Below is a small trained network, with its code and all its weights. Each question gives an input and a class and asks what happens when units are switched off, that is, made to give their printed mean instead of their output.

import numpy as np


def w(rows, s, z=0):
    codes = np.array(rows[::2]) - 128.0
    scale = np.full(codes.shape[1], s)
    scale[-1] = z or s
    return codes * scale


def f(y):
    return np.maximum(y, 0)


def log_softmax(a):
    a = a - a.max(-1, keepdims=True)
    return a - np.log(np.exp(a).sum(-1, keepdims=True))


def net(x, mask):
    res = np.array(x, float).reshape(1, 7) / 4 @ E
    y = f(res @ A[0][:, :-1].T + A[0][:, -1])
    res = res + np.where(mask, y, B[0][:, -1]) @ B[0][:, :-1]
    return log_softmax(res[-1] @ U[:, :-1].T + U[:, -1])


A, B = {}, {}
E = w([
[124,124,133,125,130,141,116],'x0',
[163,222,34,117,47,139,17],'x1',
[133,124,123,124,130,127,130],'x2',
[34,199,190,123,77,205,150],'x3',
[186,212,134,36,208,135,170],'x4',
[23,110,159,17,146,64,42],'x5',
[209,78,172,26,2,119,172],'x6',
],0.0067)
A[0] = w([
[61,124,105,48,134,125,62,47],'neuron 0',
[210,178,100,255,81,252,216,66],'neuron 1',
[80,119,183,104,110,52,73,178],'neuron 2',
[104,158,95,181,233,128,57,51],'neuron 3',
[157,244,21,147,46,139,28,100],'neuron 4',
[121,40,130,165,51,100,125,118],'neuron 5',
[228,118,66,190,97,160,193,140],'neuron 6',
[186,205,188,69,155,125,125,254],'neuron 7',
[80,55,232,173,212,111,238,83],'neuron 8',
[105,109,100,59,140,49,121,184],'neuron 9',
[114,165,96,189,193,145,86,45],'neuron 10',
[114,106,153,85,56,185,152,161],'neuron 11',
[220,78,149,56,63,64,141,58],'neuron 12',
[193,49,49,142,150,11,94,149],'neuron 13',
[69,44,149,217,43,139,83,159],'neuron 14',
[54,209,205,145,59,182,145,200],'neuron 15',
[153,173,150,86,176,155,172,186],'neuron 16',
[172,112,145,69,55,139,123,34],'neuron 17',
[104,77,175,131,146,115,175,49],'neuron 18',
[65,155,97,173,197,115,127,43],'neuron 19',
],0.0083,0.0061)
B[0] = w([
[105,107,210,50,159,88,90,160],'neuron 0',
[66,139,207,57,187,53,74,255],'neuron 1',
[136,154,160,126,183,106,89,191],'neuron 2',
[101,182,170,189,25,83,220,177],'neuron 3',
[239,6,142,51,103,82,181,237],'neuron 4',
[114,184,79,117,135,98,152,187],'neuron 5',
[69,144,167,116,165,105,53,224],'neuron 6',
[110,164,58,146,144,114,152,222],'neuron 7',
[227,57,123,66,82,98,124,232],'neuron 8',
[107,130,136,157,157,95,76,186],'neuron 9',
[126,136,167,138,95,96,188,166],'neuron 10',
[103,168,143,216,135,106,131,195],'neuron 11',
[84,180,167,214,67,117,164,190],'neuron 12',
[190,148,128,202,177,218,86,212],'neuron 13',
[113,224,27,28,189,147,201,225],'neuron 14',
[219,79,98,255,187,183,95,240],'neuron 15',
[112,149,41,97,153,154,146,191],'neuron 16',
[97,149,173,153,60,73,213,164],'neuron 17',
[188,113,133,95,98,135,154,158],'neuron 18',
[119,197,185,157,27,85,192,164],'neuron 19',
],0.008,0.01)
U = w([
[97,172,180,183,43,115,196,91],'0',
[194,19,126,49,106,129,149,101],'1',
[68,140,204,77,199,116,49,59],'2',
[120,133,74,153,158,135,119,254],'3',
[164,115,98,237,184,186,85,165],'4',
[97,195,2,52,165,150,179,79],'5',
[118,123,90,151,157,134,114,211],'6',
[78,68,88,144,83,238,85,74],'7',
],0.0096,0.0086)

Each question gives the input, the list of numbers given to net, and the class t.
The units are the neurons (one row each of A and B). Each row of codes is followed by its name. A weight is (code - 128) times the scale printed after its matrix; where a second scale follows, it is the last column's (A, B and U).
mask holds one flag per neuron, in row order. A switched-off neuron (its flag False) gives its mean, the last column of its row in B, instead of its output. The means were averaged over made-up inputs and are rounded, as every weight is.
A unit's drop is (log p(t) with every unit on - log p(t) with that unit switched off) / (log p(t) with every unit on - log p(t) with every unit switched off).
The circuit of an input: a set's keep is (log p(t) with only the set's units on - log p(t) with every unit switched off) / (log p(t) with every unit on - log p(t) with every unit switched off). Starting from the 12 units with the biggest drops (on a tie, the unit counted first), units are removed one at a time, each time the one whose removal leaves the highest keep (on an exact tie, the one counted first), for as long as the keep stays at least 0.8.
circuit, biggest first: the units of the circuit, biggest drop first
unit that matters most: the unit with the biggest drop
top k neurons: the k neurons with the biggest drops, biggest first
drop when u is switched off: that unit's drop, to one decimal
input [2,-1,7,-8,0,-7,4], class 4: circuit, biggest first	[neuron 13]
input [-1,-2,-1,5,5,-1,-3], class 4: top 2 neurons	[neuron 14; neuron 15]
input [0,3,6,7,5,-5,3], class 4: top 3 neurons	[neuron 15; neuron 14; neuron 11]
input [-2,5,4,-3,2,-2,8], class 0: top 2 neurons	[neuron 12; neuron 17]
input [-8,4,-8,7,8,-3,6], class 3: circuit, biggest first	[neuron 15; neuron 14; neuron 7]
input [-3,8,6,6,-4,3,7], class 1: top 2 neurons	[neuron 4; neuron 3]
input [-1,0,0,7,4,4,5], class 4: circuit, biggest first	[neuron 15; neuron 1]
input [8,1,5,-7,-3,6,8], class 0: top 3 neurons	[neuron 12; neuron 17; neuron 15]
input [-5,-4,6,-7,-4,-5,5], class 4: top 2 neurons	[neuron 13; neuron 4]
input [6,8,-3,2,-6,8,3], class 1: top 3 neurons	[neuron 4; neuron 1; neuron 6]
input [3,-5,-1,4,5,7,-7], class 0: top 3 neurons	[neuron 3; neuron 19; neuron 1]
input [-8,-7,0,8,-2,3,-6], class 4: top 3 neurons	[neuron 15; neuron 4; neuron 1]
input [6,2,-4,-3,-6,-8,5], class 2: circuit, biggest first	[neuron 1; neuron 6]
input [5,5,-7,5,5,5,-7], class 0: top 2 neurons	[neuron 3; neuron 19]
input [-2,-8,-7,-8,1,-6,-4], class 1: circuit, biggest first	[neuron 8]
input [1,-6,-1,2,-7,6,-2], class 5: top 3 neurons	[neuron 14; neuron 4; neuron 1]
input [7,4,-8,8,-4,-5,7], class 3: top 2 neurons	[neuron 15; neuron 14]
input [2,-2,2,-5,-4,7,6], class 2: top 4 neurons	[neuron 2; neuron 15; neuron 0; neuron 9]
input [-1,-1,4,5,5,-1,4], class 4: top 2 neurons	[neuron 14; neuron 15]
input [0,2,4,-2,-6,-7,-7], class 0: circuit, biggest first	[neuron 3; neuron 15]
input [7,-4,4,-1,5,1,7], class 0: unit that matters most	neuron 12
input [6,7,-5,8,7,5,1], class 4: drop when neuron 14 is switched off	0.3
input [-1,1,-3,-3,-5,-8,-2], class 2: drop when neuron 14 is switched off	0.0
input [-3,-2,3,-4,5,-8,-5], class 2: drop when neuron 1 is switched off	0.5
input [7,-3,-2,-6,5,-4,-8], class 0: drop when neuron 3 is switched off	0.4
